Below are the code and all the weights of a small trained network. Each question names an input and a class and asks about switching units off, where a switched-off unit gives its printed mean instead of its output.

import numpy as np


def w(rows, s, z=0):
    codes = np.array(rows[::2]) - 128.0
    scale = np.full(codes.shape[1], s)
    scale[-1] = z or s
    return codes * scale


def f(y):
    return y / 2 * (1 + np.tanh(0.7978845608 * (y + 0.044715 * y**3)))


def log_softmax(a):
    a = a - a.max(-1, keepdims=True)
    return a - np.log(np.exp(a).sum(-1, keepdims=True))


def net(x, mask):
    res = np.array(x, float).reshape(1, 6) / 4 @ E
    y = f(res @ A[0][:, :-1].T + A[0][:, -1])
    res = res + np.where(mask, y, B[0][:, -1]) @ B[0][:, :-1]
    return log_softmax(res[-1] @ U[:, :-1].T + U[:, -1])


A, B = {}, {}
E = w([
[145,138,156,120,117,142,100,134,113,122,94,154],'x0',
[108,189,26,210,73,23,200,195,49,230,60,197],'x1',
[203,40,39,235,74,138,9,82,112,152,129,58],'x2',
[133,122,133,119,127,128,140,121,125,129,117,113],'x3',
[55,142,132,3,53,116,42,189,172,183,94,30],'x4',
[185,245,172,190,19,217,182,184,96,114,211,37],'x5',
],0.0048)
A[0] = w([
[22,162,129,54,51,118,33,189,159,235,108,53,86],'N0',
[53,221,207,59,187,111,242,167,142,109,99,199,118],'N1',
[170,188,172,162,31,176,163,172,89,128,193,78,3],'N2',
[212,45,43,206,47,145,48,74,107,165,102,84,97],'N3',
[122,212,15,164,72,15,184,194,6,253,65,182,2],'N4',
[63,36,100,94,187,25,61,82,159,155,85,207,97],'N5',
[172,217,165,167,43,184,137,161,101,151,200,96,70],'N6',
[52,157,112,47,75,112,62,222,187,198,92,27,126],'N7',
[218,64,49,200,93,133,15,77,91,151,115,67,96],'N8',
[168,200,182,180,52,179,157,185,122,127,172,77,60],'N9',
[190,209,149,147,44,183,176,150,103,136,181,79,4],'N10',
[227,117,124,216,205,120,210,90,79,66,180,191,133],'N11',
[197,154,119,222,195,135,207,41,72,65,149,197,155],'N12',
],0.0039,0.00092)
B[0] = w([
[60,124,175,198,64,106,111,94,82,49,86,144,212],'N0',
[51,212,68,92,141,238,161,205,191,180,111,131,210],'N1',
[180,57,191,144,151,64,161,98,176,167,136,196,178],'N2',
[72,206,48,129,114,215,159,170,195,189,118,120,199],'N3',
[220,184,162,14,254,169,10,3,83,63,240,43,255],'N4',
[189,52,186,129,133,49,199,86,217,214,105,209,212],'N5',
[204,63,180,140,150,69,145,123,171,185,103,196,182],'N6',
[83,120,177,214,63,89,92,100,74,46,94,129,212],'N7',
[92,230,72,104,134,223,161,194,208,200,138,133,197],'N8',
[191,67,173,114,149,56,158,94,171,201,139,183,179],'N9',
[183,95,185,126,134,101,170,83,160,184,99,198,176],'N10',
[68,138,156,182,71,116,93,135,82,40,96,122,201],'N11',
[75,142,133,205,75,109,104,148,91,69,114,109,204],'N12',
],0.0054,0.0049)
U = w([
[182,24,162,130,134,20,187,87,183,231,108,225,63],'0',
[175,146,150,34,209,174,30,17,105,52,252,36,116],'1',
[57,208,69,122,114,232,180,254,184,195,113,135,82],'2',
[55,109,145,234,31,67,111,134,44,1,79,128,71],'3',
[147,96,115,111,126,119,144,158,109,119,127,109,253],'4',
],0.0066,0.0043)

Each question gives the input, the list of numbers given to net, and the class t.
The units are the neurons (one row each of A and B). Each row of codes is followed by its name. A weight is (code - 128) times the scale printed after its matrix; where a second scale follows, it is the last column's (A, B and U).
mask holds one flag per neuron, in row order. A switched-off neuron (its flag False) gives its mean, the last column of its row in B, instead of its output. The means were averaged over made-up inputs and are rounded, as every weight is.
A unit's drop is (log p(t) with every unit on - log p(t) with that unit switched off) / (log p(t) with every unit on - log p(t) with every unit switched off).
The circuit of an input: a set's keep is (log p(t) with only the set's units on - log p(t) with every unit switched off) / (log p(t) with every unit on - log p(t) with every unit switched off). Starting from the 12 units with the biggest drops (on a tie, the unit counted first), units are removed one at a time, each time the one whose removal leaves the highest keep (on an exact tie, the one counted first), for as long as the keep stays at least 0.8.
units of the circuit, in order: the units of the circuit, biggest drop first
top k neurons: the k neurons with the biggest drops, biggest first
drop when u is switched off: that unit's drop, to one decimal
input [0,2,-2,1,6,5], class 3: top neuron -> N7
input [0,-1,-7,1,-1,-2], class 2: top 2 neurons -> N1, N4
input [1,6,3,-2,-4,6], class 0: units of the circuit, in order -> N6, N9
input [8,7,-6,-7,8,-2], class 3: top 3 neurons -> N0, N7, N8
input [-8,-4,5,-1,8,3], class 3: units of the circuit, in order -> N7, N0
input [1,0,-4,7,-7,-6], class 3: units of the circuit, in order -> N11, N12
input [-1,-3,5,-5,0,-3], class 2: top 3 neurons -> N4, N8, N3
input [8,2,6,-4,3,1], class 2: units of the circuit, in order -> N8, N3
input [-7,-3,2,6,7,-8], class 0: top 2 neurons -> N5, N4
input [-3,4,1,8,8,7], class 3: top 2 neurons -> N7, N0
input [5,7,7,5,0,-1], class 1: top 2 neurons -> N4, N1
input [3,6,0,0,8,-2], class 3: top 2 neurons -> N0, N7
input [3,7,5,-2,2,7], class 0: top 4 neurons -> N6, N2, N9, N10
input [-4,3,8,0,1,6], class 2: top 3 neurons -> N3, N8, N5
input [-7,5,-6,3,-5,-5], class 2: units of the circuit, in order -> N1
input [1,-3,-5,4,4,-1], class 2: top 2 neurons -> N4, N1
input [3,0,2,-3,-8,-6], class 3: top 2 neurons -> N11, N12
input [-3,-6,-7,7,8,-3], class 3: top 3 neurons -> N7, N0, N4
input [4,3,4,3,-8,-2], class 3: top 3 neurons -> N11, N12, N1
input [-7,5,-3,2,8,-7], class 3: units of the circuit, in order -> N7
input [1,7,2,-6,-5,0], class 1: drop when N4 is switched off -> 0.9
input [3,1,-5,3,2,6], class 0: drop when N8 is switched off -> 0.1
input [-4,-1,7,4,0,3], class 2: drop when N9 is switched off -> 0.0
input [2,1,-3,-6,2,6], class 0: drop when N9 is switched off -> 0.1
